Below are the code and all the weights of a small trained network. Each question names an input and a target symbol and asks about switching units off, where a switched-off unit gives its printed mean instead of its output.

import numpy as np


def w(rows, s, z=0):
    codes = np.array(rows[::2]) - 128.0
    scale = np.full(codes.shape[1], s)
    scale[-1] = z or s
    return codes * scale


def norm(h):
    return h / np.sqrt((h * h).mean(-1, keepdims=True) + 1e-5)


def f(y):
    return np.maximum(y, 0)


def softmax(a):
    e = np.exp(a - a.max(-1, keepdims=True))
    return e / e.sum(-1, keepdims=True)


def log_softmax(a):
    a = a - a.max(-1, keepdims=True)
    return a - np.log(np.exp(a).sum(-1, keepdims=True))


def net(x, mask):
    ids = ['ΛΞΣΩβγδεζηθ'.index(c) for c in x.split()]
    T = len(ids)
    res = E[ids] + P[:T]
    r = norm(res)
    for j in range(3):
        rows = slice(3 * j, 3 * j + 3)
        q, k, v = (r @ M[0][rows].T for M in (Q, K, V))
        z = softmax(np.where(np.tri(T) > 0, q @ k.T / 3**0.5, -1e9)) @ v
        o = O[0][rows]
        res = res + np.where(mask[j], z, o[:, -1]) @ o[:, :-1]
    y = f(norm(res) @ A[0][:, :-1].T + A[0][:, -1])
    res = res + np.where(mask[3:19], y, B[0][:, -1]) @ B[0][:, :-1]
    return log_softmax(norm(res)[-1] @ U[:, :-1].T + U[:, -1])


Q, K, V, O, A, B = {}, {}, {}, {}, {}, {}
E = w([
[198,97,116,170,129,77,208,114,97,75],'Λ',
[150,197,71,124,161,196,107,201,118,149],'Ξ',
[165,174,221,130,112,56,154,138,74,247],'Σ',
[118,169,129,168,227,93,199,127,163,104],'Ω',
[144,117,133,175,168,143,165,201,65,99],'β',
[162,227,183,98,181,166,105,126,147,5],'γ',
[168,186,86,119,83,59,115,67,238,58],'δ',
[68,185,127,125,126,136,89,125,80,74],'ε',
[178,107,123,80,186,130,171,155,92,88],'ζ',
[177,140,70,225,162,157,79,80,93,141],'η',
[174,114,171,164,116,64,74,193,199,34],'θ',
],0.015)
P = w([
[108,86,193,82,13,198,175,89,112,114],'0',
[76,92,62,114,173,68,73,126,123,68],'1',
[73,140,60,113,164,57,66,140,133,95],'2',
[99,161,86,117,177,59,74,119,121,81],'3',
[127,175,113,139,194,57,83,109,107,78],'4',
[125,213,127,150,206,68,96,133,128,97],'5',
[127,254,142,173,205,76,89,125,140,134],'6',
[138,252,155,142,225,68,142,119,133,123],'7',
],0.0063)
Q[0] = w([
[136,193,140,121,166,107,139,122,153,108],'h1',
[146,210,162,128,245,76,152,139,106,122],'h1',
[144,199,173,161,228,108,98,178,169,122],'h1',
[186,182,131,112,155,64,83,121,18,130],'h2',
[120,123,199,146,111,185,173,111,234,87],'h2',
[135,223,62,99,124,55,151,214,81,77],'h2',
[171,181,81,157,200,88,120,149,156,93],'h3',
[153,215,149,195,211,115,170,145,165,84],'h3',
[133,124,117,144,108,132,118,150,158,48],'h3',
],0.011)
K[0] = w([
[152,138,184,160,96,156,171,137,130,115],'h1',
[155,164,235,136,83,160,133,103,142,199],'h1',
[150,143,198,116,92,159,180,100,128,193],'h1',
[174,248,193,169,170,82,80,119,208,126],'h2',
[112,106,115,77,84,139,154,148,37,158],'h2',
[135,179,184,133,132,73,153,146,173,120],'h2',
[142,121,249,124,34,147,146,104,66,122],'h3',
[154,110,186,128,28,202,166,114,144,152],'h3',
[110,124,139,130,135,95,136,126,108,230],'h3',
],0.011)
V[0] = w([
[249,139,54,178,116,106,113,91,191,106],'h1',
[45,165,121,132,110,71,129,4,126,69],'h1',
[131,136,101,107,191,184,124,219,150,52],'h1',
[189,139,94,146,64,136,84,90,63,130],'h2',
[139,138,152,97,88,109,120,188,141,81],'h2',
[132,150,61,136,78,83,183,54,205,91],'h2',
[105,84,186,216,196,71,173,129,84,92],'h3',
[150,144,133,15,107,80,188,104,119,99],'h3',
[142,108,142,129,49,114,103,171,74,94],'h3',
],0.011)
O[0] = w([
[167,122,90,127,103,186,100,175,201,118,63],'h1',
[65,209,232,122,188,157,64,141,157,140,164],'h1',
[58,137,152,153,132,155,233,75,179,80,53],'h1',
[104,122,168,85,70,155,155,141,165,143,3],'h2',
[179,99,144,186,164,222,92,148,182,98,120],'h2',
[106,154,68,158,123,148,114,66,175,140,207],'h2',
[199,122,156,125,134,110,102,56,131,136,216],'h3',
[128,159,99,4,60,133,146,116,114,133,226],'h3',
[43,55,167,100,110,115,103,91,174,230,122],'h3',
],0.011)
A[0] = w([
[148,185,187,150,153,135,54,121,91,170,139],'n1',
[197,130,124,62,96,117,70,144,137,135,112],'n2',
[165,83,122,106,65,154,76,181,93,152,123],'n3',
[101,105,206,73,64,87,128,102,119,111,207],'n4',
[152,142,113,158,158,111,90,57,150,84,170],'n5',
[127,185,117,63,151,133,137,172,210,139,108],'n6',
[66,158,116,84,130,183,227,101,147,78,2],'n7',
[131,189,143,186,135,136,154,106,151,37,115],'n8',
[125,186,100,136,96,167,51,48,182,117,112],'n9',
[170,153,121,94,130,148,163,105,119,68,116],'n10',
[53,130,115,152,116,148,168,177,147,79,99],'n11',
[126,148,100,168,152,146,149,75,187,109,109],'n12',
[102,176,52,145,162,151,170,86,165,71,206],'n13',
[74,109,157,163,181,136,125,115,193,128,103],'n14',
[191,67,143,228,163,129,60,192,165,94,88],'n15',
[59,81,124,134,86,179,149,116,249,138,167],'n16',
],0.011,0.0038)
B[0] = w([
[135,168,121,147,122,120,188,110,121,57,249],'n1',
[120,146,140,220,137,174,144,147,156,130,209],'n2',
[122,139,177,168,185,173,173,121,187,104,179],'n3',
[35,117,51,132,123,158,143,66,189,112,169],'n4',
[125,114,156,103,124,176,179,207,167,170,237],'n5',
[112,129,88,161,79,62,108,132,115,157,149],'n6',
[140,146,108,153,2,135,48,136,98,234,157],'n7',
[197,100,230,165,125,112,117,93,91,128,200],'n8',
[147,110,155,120,179,87,210,133,179,172,204],'n9',
[111,177,111,87,154,164,114,70,90,135,182],'n10',
[152,69,139,207,173,2,217,210,121,143,137],'n11',
[126,114,149,94,140,147,129,128,85,115,181],'n12',
[144,128,184,97,71,176,152,190,98,79,226],'n13',
[97,93,142,94,120,150,42,90,102,170,150],'n14',
[122,113,103,116,22,177,80,66,99,146,158],'n15',
[159,117,92,74,197,63,97,187,21,81,153],'n16',
],0.0098,0.012)
U = w([
[130,26,121,158,145,91,180,35,132,116,44],'Λ',
[107,171,113,78,108,127,96,254,160,113,163],'Ξ',
[126,132,238,105,34,80,116,199,89,198,2],'Σ',
[170,150,49,127,157,30,63,115,70,136,103],'Ω',
[106,78,99,188,106,103,195,201,95,76,163],'β',
[187,179,164,139,154,156,160,113,104,48,141],'γ',
[156,128,72,150,143,130,178,102,247,175,141],'δ',
[10,144,148,150,170,130,94,96,120,119,177],'ε',
[147,38,137,34,186,131,81,160,121,132,142],'ζ',
[115,158,51,60,47,144,149,80,111,125,125],'η',
[146,101,126,203,75,188,66,121,138,117,193],'θ',
],0.0095,0.0037)

Each question gives the input, a string of symbols that net reads in full, and the target symbol t.
The units are the heads (3 rows each of Q, K, V and O) and the neurons (one row each of A and B). Each row of codes is followed by its name. A weight is (code - 128) times the scale printed after its matrix; where a second scale follows, it is the last column's (O, A, B and U).
mask holds one flag per unit, heads first, then neurons. A switched-off unit (its flag False) gives its mean, the last column of its rows in O or B, instead of its output. The means were averaged over made-up inputs and are rounded, as every weight is.
A unit's drop is (log p(t) with every unit on - log p(t) with that unit switched off) / (log p(t) with every unit on - log p(t) with every unit switched off).
The circuit of an input: a set's keep is (log p(t) with only the set's units on - log p(t) with every unit switched off) / (log p(t) with every unit on - log p(t) with every unit switched off). Starting from the 12 units with the biggest drops (on a tie, the unit counted first), units are removed one at a time, each time the one whose removal leaves the highest keep (on an exact tie, the one counted first), for as long as the keep stays at least 0.8.
units of the circuit, in order: the units of the circuit, biggest drop first
k most important neurons: the k neurons with the biggest drops, biggest first
heads that matter: for each layer, one digit per head in row order, 1 if its drop is at least 0.15 and else 0, layers parted by /
drop when u is switched off: that unit's drop, to one decimal
input Ω γ Σ, target γ: units of the circuit, in order => [n1]
input β Ω Ω Ω Ω δ, target Λ: heads that matter => 101
input η η ε, target θ: units of the circuit, in order => [h3; h1]
input Σ Ω δ Σ ζ Σ Ω ζ, target Ω: heads that matter => 100
input η Ω ε ζ, target θ: units of the circuit, in order => [h3; n15]
input ζ Ω Σ ζ Ω δ η, target δ: units of the circuit, in order => [h2; n9]
input Σ Ω Ξ Ξ, target Ω: heads that matter => 100
input ζ η Σ ζ Ξ, target Ξ: units of the circuit, in order => [h2; h3; n2; n8]
input Λ Ω Ξ Ω Ξ Ω, target δ: heads that matter => 101
input ζ Ω Ξ Ω ζ η, target η: heads that matter => 101
input Σ Σ Ω Λ ζ ζ ζ, target Ω: heads that matter => 100
input ζ δ ε Ω Ω Σ, target Ω: units of the circuit, in order => [h1; n13]
input Ω ε Ω Ω δ Σ Ξ ζ, target δ: heads that matter => 110
input ζ Ξ Ω Ω ζ ε Ξ Λ, target η: units of the circuit, in order => [h3]
input θ Ω ζ Ω γ, target ζ: heads that matter => 101
input γ ε Ω ζ, target Σ: units of the circuit, in order => [h1; n7; h3; n11]
input Σ η β, target β: units of the circuit, in order => [h2; n2; n4; n8]
input Λ γ β, target δ: heads that matter => 001
input Ω Σ ε, target Ω: heads that matter => 110
input ε ζ Λ ζ η Ω Ω, target ε: units of the circuit, in order => [h3]
input ε Ω ζ Ω Ω Ξ, target ε: heads that matter => 101
input γ Ω ε, target Σ: heads that matter => 100
input η Σ δ γ Σ Σ Σ, target θ: heads that matter => 111
input Σ Σ Ξ ζ ζ Ω ε, target Ω: heads that matter => 100
input δ Ω Ω Ω η δ Σ, target δ: heads that matter => 110
input Σ Ξ ζ Σ ζ Λ, target Ω: 4 most important neurons => [n5; n13; n9; n8]
input Σ Ω Ω Λ γ Ω β, target Ω: units of the circuit, in order => [h1]
input η Ω β Ω Σ δ, target δ: 3 most important neurons => [n13; n2; n8]
input ζ Ω γ, target η: drop when h3 is switched off => 0.6
